Below is a small trained network, with its code and all its weights. Each question gives an input and a class and asks what happens when units are switched off, that is, made to give their printed mean instead of their output.

import numpy as np


def w(rows, s, z=0):
    codes = np.array(rows[::2]) - 128.0
    scale = np.full(codes.shape[1], s)
    scale[-1] = z or s
    return codes * scale


def f(y):
    return np.maximum(y, 0)


def log_softmax(a):
    a = a - a.max(-1, keepdims=True)
    return a - np.log(np.exp(a).sum(-1, keepdims=True))


def net(x, mask):
    res = np.array(x, float).reshape(1, 6) / 4 @ E
    y = f(res @ A[0][:, :-1].T + A[0][:, -1])
    res = res + np.where(mask, y, B[0][:, -1]) @ B[0][:, :-1]
    return log_softmax(res[-1] @ U[:, :-1].T + U[:, -1])


A, B = {}, {}
E = w([
[132,123,162,185,83,140,42,112,95,176,125],'x0',
[183,133,168,114,154,197,183,80,15,138,144],'x1',
[68,81,110,97,21,79,74,63,123,107,53],'x2',
[73,197,140,99,133,76,38,87,121,176,177],'x3',
[89,178,82,158,217,106,163,2,158,160,53],'x4',
[63,205,90,132,153,232,121,129,160,79,147],'x5',
],0.0096)
A[0] = w([
[129,154,92,126,149,143,143,62,96,142,139,116],'n0',
[89,146,136,112,106,120,76,126,126,147,114,11],'n1',
[135,172,99,161,116,141,103,152,90,196,112,251],'n2',
[163,65,128,203,36,47,110,201,134,138,106,84],'n3',
[145,98,84,136,166,117,225,121,153,92,90,144],'n4',
[137,150,130,64,88,57,159,109,103,141,179,198],'n5',
[168,103,149,150,198,121,156,116,148,158,146,63],'n6',
[75,139,95,58,99,130,62,149,121,101,145,128],'n7',
[123,173,135,138,214,171,130,57,86,130,119,157],'n8',
[124,198,102,127,211,81,143,155,167,183,100,187],'n9',
[166,149,202,146,187,186,127,170,80,154,254,141],'n10',
[125,121,84,117,178,128,195,141,133,64,109,162],'n11',
],0.01,0.0025)
B[0] = w([
[153,53,103,117,148,112,174,141,88,133,139,181],'n0',
[163,144,79,119,170,155,80,92,146,122,136,167],'n1',
[87,107,137,97,153,100,140,119,146,169,123,169],'n2',
[144,105,135,186,97,121,172,172,74,183,102,226],'n3',
[118,144,128,172,135,156,100,127,124,91,180,222],'n4',
[167,70,168,103,119,114,121,122,186,153,82,179],'n5',
[88,105,143,86,126,153,128,81,128,81,158,180],'n6',
[65,144,164,58,189,117,95,67,212,79,111,193],'n7',
[145,82,123,93,147,74,95,147,94,193,82,219],'n8',
[128,83,184,85,161,138,102,77,146,95,106,204],'n9',
[114,171,177,154,53,251,153,175,173,192,119,253],'n10',
[144,201,112,181,136,193,116,88,163,99,241,215],'n11',
],0.012,0.014)
U = w([
[99,158,189,157,55,207,181,216,167,195,123,222],'0',
[81,186,103,126,193,190,60,86,181,24,185,112],'1',
[128,27,178,54,180,1,112,119,138,172,57,171],'2',
[218,92,94,250,127,72,135,170,19,175,101,3],'3',
],0.009,0.0015)

Each question gives the input, the list of numbers given to net, and the class t.
The units are the neurons (one row each of A and B). Each row of codes is followed by its name. A weight is (code - 128) times the scale printed after its matrix; where a second scale follows, it is the last column's (A, B and U).
mask holds one flag per neuron, in row order. A switched-off neuron (its flag False) gives its mean, the last column of its row in B, instead of its output. The means were averaged over made-up inputs and are rounded, as every weight is.
A unit's drop is (log p(t) with every unit on - log p(t) with that unit switched off) / (log p(t) with every unit on - log p(t) with every unit switched off).
The circuit of an input: a set's keep is (log p(t) with only the set's units on - log p(t) with every unit switched off) / (log p(t) with every unit on - log p(t) with every unit switched off). Starting from all 12 units, units are removed one at a time, each time the one whose removal leaves the highest keep (on an exact tie, the one counted first), for as long as the keep stays at least 0.8.
circuit, biggest first: the units of the circuit, biggest drop first
most important unit: the unit with the biggest drop
top k neurons: the k neurons with the biggest drops, biggest first
drop of u: that unit's drop, to one decimal
input [-5,-5,-3,-3,-7,8], class 1: circuit, biggest first	(n3)
input [6,-5,8,-5,-6,-2], class 3: top 2 neurons	(n3; n10)
input [8,-2,2,-1,-5,-2], class 3: circuit, biggest first	(n3; n10)
input [-4,4,-5,-1,6,-6], class 1: top 2 neurons	(n11; n4)
input [0,-6,-3,-1,-3,-5], class 3: circuit, biggest first	(n10; n3)
input [1,2,5,0,2,0], class 2: top 2 neurons	(n10; n11)
input [-3,6,-3,-2,3,0], class 1: top 2 neurons	(n3; n11)
input [0,-6,5,-3,-7,-2], class 3: top 3 neurons	(n3; n10; n9)
input [-5,-3,0,0,8,-8], class 1: top 3 neurons	(n4; n11; n3)
input [6,-4,-1,0,2,-4], class 3: top 3 neurons	(n10; n7; n3)
input [-3,2,1,4,1,3], class 2: drop of n6	0.0
input [-7,7,0,8,8,5], class 2: drop of n8	0.4
input [8,-2,0,-3,-7,-5], class 3: drop of n11	0.1
input [3,-7,3,6,8,6], class 2: most important unit	n11
